array([[ -6,  22,  13,  27,  -3,  40,   9,   0,   3,  -9,  12,  37, -16],
       [ -3, -12, -11,  14,   7, -11,  22,  -3,  38,  12,  12,   3, -10],
       [  9,  30,  32,   0,   6,  12,  -6,  34, -24,  -6, -28,  29, -18],
       [ -4,  15,   1,  20,   1,   7,   5,   7,   9,   2,  -9,  23, -14],
       [ -9,   5, -26,  39,  -5,  -5,  -6,   0,  25,  20,   4,   6,  12],
       [-18,  23,  17,  24,  -3,  22,   4,  29,  -1,  14,  -4,  -2,  -4],
       [  8,  -5,  -2,  -1,   7,  12,  17, -22,  12,  -1,  22,  -1,  14],
       [-17,  10,   2,  16,   2,   0,   9,  17,  12,  21,  -9, -20,   3],
       [  0,  18,  -9,  14,   0,   9, -10,  -8,  -8,   6,  -9,  -2,  24],
       [-12,  22,  10,  10,   1,  35,  20, -15,  -4,  -6,  -5,   4,  -6],
       [ 12,   8,  16,   4,   7,   3,   7,  19,   6,  -4,  -3,  34, -21],
       [  5,   5,  -8,  -4,   8, -12,   4,  -7,   1,   9, -17, -14,  16],
       [  2,  -6,  18,   8,   6,  21,  21,  10,  21,   6,  42,   8,  -2]])
Report the top entry of the column that holds the smallest entry.
12
The second smallest entry -> -26
The bottom entry of the column that holds the smallest entry: 42
The top-left entry -> -6
The entry just right of the largest entry -> 8
Report the entry in the bottom-left corner.
2
Report the last entry, reading row by row.
-2
The 4th entry from the end, reading row by row -> 6
Report the top-right entry.
-16
Report the third largest entry.
39
Report the fourth entry in reading order.
27
Report the entry just right of the centre entry.
-22
The smallest entry in the last column -> -21
The first entry of the smallest entry's row: 9
The 5th entry in reading order is -3
Report the entry just left of the centre entry.
12
Report the 2nd entry, reading row by row.
22
Report the third smallest entry.
-24
The entry just right of the smallest entry: 29
Report the last entry of the smallest entry's row.
-18
Report the fifth-last entry, reading row by row.
21
The entry directly above the smallest entry is 12
The 3rd entry in reading order: 13
Report the second largest entry.
40
The entry directly above the centre entry is 4
The smallest entry in the first column -> -18
Report the entry at the centre.
17
The largest entry in the first column -> 12
Report the 3rd entry on the diagonal from the top-right corner.
-28

m =
[[ 0.28  0.57 -0.11  0.97]
 [ 1.77 -1.67 -0.44  0.90]
 [ 2.50 -1.66  0.42  0.98]
 [ 3.45 -0.80  0.01 -0.19]
 [ 1.75 -0.80 -0.24  0.53]
 [-1.09  2.38  0.67 -1.13]
 [ 2.86 -1.69 -6.05 -4.56]
 [-1.28  1.88 -0.78 -0.88]
 [ 0.83 -1.41 -3.66 -0.86]
 [-2.60  1.77 -0.93 -0.34]
 [ 3.43 -1.23  0.18  0.64]
 [ 2.33 -0.84 -0.19  0.54]
 [ 1.06  3.62 -3.26  1.39]
 [ 0.08  0.63 -0.11 -0.65]
 [-0.90  0.67  0.01  0.74]]
Rows and columns are numbered from 1.
Read off the entry in the top-right corner.
Answer: 0.97
The entry in the bottom-right corner is 0.74
The entry at row 1, column 2: 0.57
Read off the entry just right of 2.50.
Answer: -1.66
Read off the entry directly below the smallest entry.
Answer: -0.78
The entry directly below 0.08 -> -0.90
The entry in the top-left corner -> 0.28
The top entry of the column that holds the smallest entry -> -0.11
Read off the entry in row 3 and column 1.
Answer: 2.50
Read off the entry just right of -0.84.
Answer: -0.19
Read off the entry directly above the largest entry.
Answer: -0.84
Read off the entry directly above -0.78.
Answer: -6.05
Read off the entry just right of the smallest entry.
Answer: -4.56
The entry just right of -0.24 is 0.53
Read off the entry just right of the largest entry.
Answer: -3.26
Read off the entry just left of 0.63.
Answer: 0.08
Read off the entry directly below the largest entry.
Answer: 0.63
Read off the entry directly above -4.56.
Answer: -1.13
Read off the entry just left of the smallest entry.
Answer: -1.69
The entry in row 2 and column 3 is -0.44
The entry just left of the largest entry -> 1.06
Read off the entry just right of -3.26.
Answer: 1.39
Read off the entry directly above -0.24.
Answer: 0.01

B =
array([[-112.2,   43.8,   19.8, -144.9,  -97.1,  -49.7,   57.2,   60.9,
          56.6,   -0.2,  -10.8,   48.2,   43.1,  -43.1,   -4.4],
       [ -28.4, -138.8,   67.8, -107.6,   50.8, -176.3, -140.4, -101.9,
         102.7,  -49.2,   85.7,   18.8, -173.6,  -64.1, -163.4],
       [ -52.9,    9.8,  158.6,   -3.5,  -12.9,   22.7,   39.4,  143.7,
        -148.2,   22.9,  125.2,   79.1,   61.1,  122.8,  -10.1],
       [-128.2, -112.2, -131.0,   95.2,   88.4, -148.5,  156.7,  -24.7,
           5.0,  105.3,   82.9, -142.1,  -87.8,  -22.7,  -38.7],
       [ -13.7,  -99.6,  -74.3,   94.0,   79.3, -171.8,  -67.8,  -87.6,
          10.4,  -79.8,  -47.4,  -49.9,   74.6,   45.2,  -25.5]])
Which number is the entry just right of 48.2?
A: 43.1
Which number is the entry just right of 79.1?
A: 61.1
The entry just right of 74.6 -> 45.2
The entry just left of the smallest entry -> 50.8
Which number is the entry just right of -142.1?
A: -87.8
Which number is the median of all entries?
A: -10.8
The entry just left of 50.8: -107.6
The maximum is 158.6
The entry just left of the largest entry: 9.8
The entry just left of the centre entry is 39.4
The entry just right of the smallest entry is -140.4
The entry just right of the centre entry: -148.2
Which number is the entry just right of the largest entry?
A: -3.5

A =
[[ 0.17 -0.89  0.70 -1.27  0.50  3.55  2.21 -0.63  0.69  0.96 -0.67]
 [ 0.31  0.80 -0.92  1.36  1.92 -1.98  0.20  0.38  2.80  0.02 -0.70]
 [-5.15 -1.10 -4.50 -3.14  2.87 -0.30 -1.36  3.10 -2.67  2.86 -4.00]
 [-0.12 -1.01 -0.72  0.75  0.28 -0.47 -1.20 -0.45  1.24  0.54  0.38]
 [-0.61  0.54  1.01 -0.10  1.30  2.96  0.72  0.65  0.42 -0.69 -0.29]
 [-1.40  5.81 -0.29  0.54  2.56 -4.37 -0.10 -2.69 -1.66 -2.79 -0.90]
 [ 0.08  0.81  0.53  0.41 -0.66  3.58  0.76  1.12  0.38  0.20 -1.33]]
The entry directly above 2.80: 0.69
The entry just right of 1.24 -> 0.54
What is the entry directly below the centre entry?
Answer: 2.96
The top entry of the column that holds the largest entry: -0.89
What is the bottom entry of the column that holds the smallest entry?
Answer: 0.08
The 3rd entry on the diagonal from the top-right corner: -2.67
What is the last entry, reading row by row?
Answer: -1.33
What is the largest entry in the last row?
Answer: 3.58
The largest entry in the last column is 0.38
What is the top-left entry?
Answer: 0.17
What is the last entry in the row that holds the smallest entry?
Answer: -4.00
What is the entry directly below -1.20?
Answer: 0.72
What is the entry directly above -5.15?
Answer: 0.31
The entry in the top-right corner: -0.67
What is the second smallest entry?
Answer: -4.50
The entry just right of 0.42: -0.69
What is the entry just left of -0.72?
Answer: -1.01
What is the second entry on the diagonal from the top-right corner?
Answer: 0.02
What is the entry just right of -0.45?
Answer: 1.24
What is the entry directly below the largest entry?
Answer: 0.81
The entry directly below -0.89: 0.80
The entry just right of 0.65: 0.42
What is the entry just left of 1.24?
Answer: -0.45
What is the first entry in the row that holds the smallest entry?
Answer: -5.15
The last entry in the row that holds the largest entry is -0.90
The largest entry is 5.81
The 5th entry in reading order is 0.50
The entry directly above the largest entry is 0.54
The fifth-last entry, reading row by row: 0.76
The entry just right of -3.14 -> 2.87
